Below are the code and all the weights of a small trained network. Each question names an input and a class and asks about switching units off, where a switched-off unit gives its printed mean instead of its output.

import numpy as np


def w(rows, s, z=0):
    codes = np.array(rows[::2]) - 128.0
    scale = np.full(codes.shape[1], s)
    scale[-1] = z or s
    return codes * scale


def norm(h):
    return h / np.sqrt((h * h).mean(-1, keepdims=True) + 1e-5)


def f(y):
    return y / 2 * (1 + np.tanh(0.7978845608 * (y + 0.044715 * y**3)))


def log_softmax(a):
    a = a - a.max(-1, keepdims=True)
    return a - np.log(np.exp(a).sum(-1, keepdims=True))


def net(x, mask):
    res = np.array(x, float).reshape(1, 3) / 4 @ E
    u = 0
    for l in range(3):
        y = f(norm(res) @ A[l][:, :-1].T + A[l][:, -1])
        res = res + np.where(mask[u : u + 8], y, B[l][:, -1]) @ B[l][:, :-1]
        u += 8
    return log_softmax(norm(res)[-1] @ U[:, :-1].T + U[:, -1])


A, B = {}, {}
E = w([
[120,235,139,105,128,30,218,52,103,26],'x0',
[130,149,137,137,102,17,2,99,92,153],'x1',
[132,86,114,218,207,210,216,76,56,189],'x2',
],0.006)
A[0] = w([
[109,189,169,77,16,76,88,151,83,63,119],'0.n0',
[113,157,84,77,59,188,187,141,232,82,127],'0.n1',
[125,32,119,144,149,127,50,179,179,156,115],'0.n2',
[68,224,202,156,108,52,111,38,95,124,37],'0.n3',
[103,180,114,118,206,63,190,1,130,84,27],'0.n4',
[170,132,73,179,210,118,194,39,38,157,4],'0.n5',
[128,65,100,147,99,216,84,90,192,182,126],'0.n6',
[115,185,94,149,148,192,223,79,102,141,126],'0.n7',
],0.0059,0.0027)
B[0] = w([
[133,175,107,113,99,116,163,118,25,168,254],'0.n0',
[108,104,219,126,121,184,140,215,150,54,211],'0.n1',
[137,42,80,106,114,148,110,225,193,152,230],'0.n2',
[244,65,157,100,202,130,118,88,161,136,227],'0.n3',
[128,124,80,3,162,105,161,199,205,129,237],'0.n4',
[95,117,170,173,200,146,98,102,176,19,234],'0.n5',
[150,182,133,102,170,92,113,181,156,208,236],'0.n6',
[62,119,33,240,139,102,128,127,124,181,243],'0.n7',
],0.0072,0.005)
A[1] = w([
[194,132,228,174,116,157,70,13,146,99,6],'1.n0',
[60,160,120,193,47,125,104,187,34,112,24],'1.n1',
[129,175,120,110,60,88,69,14,61,181,98],'1.n2',
[208,157,232,155,129,145,98,44,41,80,41],'1.n3',
[63,142,149,189,202,134,216,42,124,149,99],'1.n4',
[125,194,136,16,94,92,146,138,145,51,100],'1.n5',
[106,165,85,238,195,138,125,98,60,131,66],'1.n6',
[110,177,117,134,99,46,157,1,112,55,44],'1.n7',
],0.0071,0.0024)
B[1] = w([
[119,62,100,77,171,156,209,184,105,123,126],'1.n0',
[62,100,114,64,153,75,122,122,122,115,126],'1.n1',
[176,174,167,154,79,223,100,254,119,104,188],'1.n2',
[71,151,55,93,189,113,116,226,164,180,161],'1.n3',
[96,79,137,144,63,68,101,121,131,61,247],'1.n4',
[48,176,80,119,128,100,208,38,75,183,254],'1.n5',
[90,98,222,124,115,169,202,107,133,93,216],'1.n6',
[194,116,156,151,191,203,100,103,205,187,189],'1.n7',
],0.009,0.0046)
A[2] = w([
[163,182,155,33,168,155,142,158,103,207,4],'2.n0',
[135,123,117,134,54,130,83,184,12,77,80],'2.n1',
[175,123,219,54,49,175,120,174,159,54,107],'2.n2',
[142,70,108,179,254,163,126,108,191,239,169],'2.n3',
[24,107,142,224,40,150,170,142,94,85,63],'2.n4',
[86,133,38,140,56,96,138,125,136,237,130],'2.n5',
[244,185,78,88,147,46,119,123,121,96,172],'2.n6',
[102,60,154,104,146,129,150,166,114,19,73],'2.n7',
],0.0082,0.0035)
B[2] = w([
[33,188,75,208,76,125,170,144,195,164,188],'2.n0',
[157,70,98,111,205,74,211,37,130,69,139],'2.n1',
[69,117,203,167,156,178,121,1,154,89,155],'2.n2',
[155,127,119,81,99,73,130,112,74,73,254],'2.n3',
[93,224,113,228,23,157,5,28,82,65,205],'2.n4',
[180,120,97,115,134,133,146,170,77,154,175],'2.n5',
[113,136,242,146,119,177,73,156,38,133,180],'2.n6',
[157,149,56,177,83,160,155,149,208,228,182],'2.n7',
],0.0091,0.0092)
U = w([
[63,139,103,199,42,165,119,70,152,80,185],'0',
[205,76,199,108,177,104,97,62,54,63,147],'1',
[153,231,163,155,95,170,88,187,93,251,23],'2',
[78,195,115,52,136,85,226,98,63,135,177],'3',
[94,89,183,84,137,218,138,171,241,158,42],'4',
[162,49,89,123,183,80,177,82,211,81,3],'5',
[202,68,49,76,104,100,92,214,94,194,238],'6',
],0.015,0.0032)

Each question gives the input, the list of numbers given to net, and the class t.
The units are the neurons (one row each of A and B). Each row of codes is followed by its name. A weight is (code - 128) times the scale printed after its matrix; where a second scale follows, it is the last column's (A, B and U).
mask holds one flag per neuron, layer by layer. A switched-off neuron (its flag False) gives its mean, the last column of its row in B, instead of its output. The means were averaged over made-up inputs and are rounded, as every weight is.
A unit's drop is (log p(t) with every unit on - log p(t) with that unit switched off) / (log p(t) with every unit on - log p(t) with every unit switched off).
The circuit of an input: a set's keep is (log p(t) with only the set's units on - log p(t) with every unit switched off) / (log p(t) with every unit on - log p(t) with every unit switched off). Starting from the 12 units with the biggest drops (on a tie, the unit counted first), units are removed one at a time, each time the one whose removal leaves the highest keep (on an exact tie, the one counted first), for as long as the keep stays at least 0.8.
circuit, biggest first: the units of the circuit, biggest drop first
most important unit: the unit with the biggest drop
top k neurons: the k neurons with the biggest drops, biggest first
top k neurons in layer l: the k neurons of layer l with the biggest drops, biggest first
input [1,5,1], class 2: top 2 neurons in layer 2 : [2.n0; 2.n6]
input [4,7,3], class 1: circuit, biggest first : [0.n3]
input [0,8,2], class 6: top 3 neurons : [1.n3; 0.n3; 1.n0]
input [-5,-1,-8], class 4: circuit, biggest first : [2.n2; 2.n4]
input [4,1,-2], class 3: top 2 neurons : [1.n5; 0.n4]
input [7,0,3], class 5: top 2 neurons : [0.n5; 0.n7]
input [-1,5,-7], class 3: top 4 neurons : [2.n1; 0.n0; 1.n5; 0.n7]
input [7,7,-2], class 2: top 2 neurons : [1.n2; 2.n6]
input [-3,5,-5], class 1: top 2 neurons : [0.n4; 2.n1]
input [8,6,-1], class 2: circuit, biggest first : [1.n2; 1.n7]
input [5,2,-7], class 2: top 2 neurons : [0.n0; 1.n7]
input [-6,-2,-6], class 4: top 3 neurons : [2.n2; 0.n7; 1.n5]
input [0,3,-4], class 2: top 3 neurons : [0.n0; 0.n7; 0.n4]
input [2,6,8], class 5: circuit, biggest first : [0.n5; 0.n3; 1.n0; 2.n6]
input [6,5,4], class 1: top 2 neurons in layer 0 : [0.n4; 0.n3]
input [4,1,3], class 5: top 2 neurons : [0.n5; 0.n7]
input [7,-1,5], class 5: most important unit : 0.n4
input [6,5,-2], class 2: top 3 neurons : [0.n0; 2.n6; 1.n2]
input [3,8,6], class 5: top 3 neurons in layer 0 : [0.n5; 0.n6; 0.n2]
input [-1,0,0], class 6: circuit, biggest first : [0.n2]
input [-4,0,-7], class 6: top 2 neurons : [0.n3; 0.n0]
input [6,-7,0], class 0: top 3 neurons : [0.n7; 2.n4; 0.n6]
input [2,7,1], class 2: top 2 neurons : [1.n2; 2.n0]
input [-1,5,-4], class 1: top 3 neurons in layer 2 : [2.n1; 2.n2; 2.n4]
input [-1,3,0], class 1: top 3 neurons in layer 2 : [2.n7; 2.n1; 2.n6]
input [0,8,6], class 5: top 2 neurons : [0.n5; 0.n0]
input [8,0,7], class 5: most important unit : 0.n4
input [6,1,6], class 5: top 2 neurons in layer 0 : [0.n4; 0.n3]
input [-8,2,8], class 6: top 2 neurons in layer 0 : [0.n2; 0.n6]
input [-6,-3,-7], class 4: top 2 neurons in layer 2 : [2.n2; 2.n4]
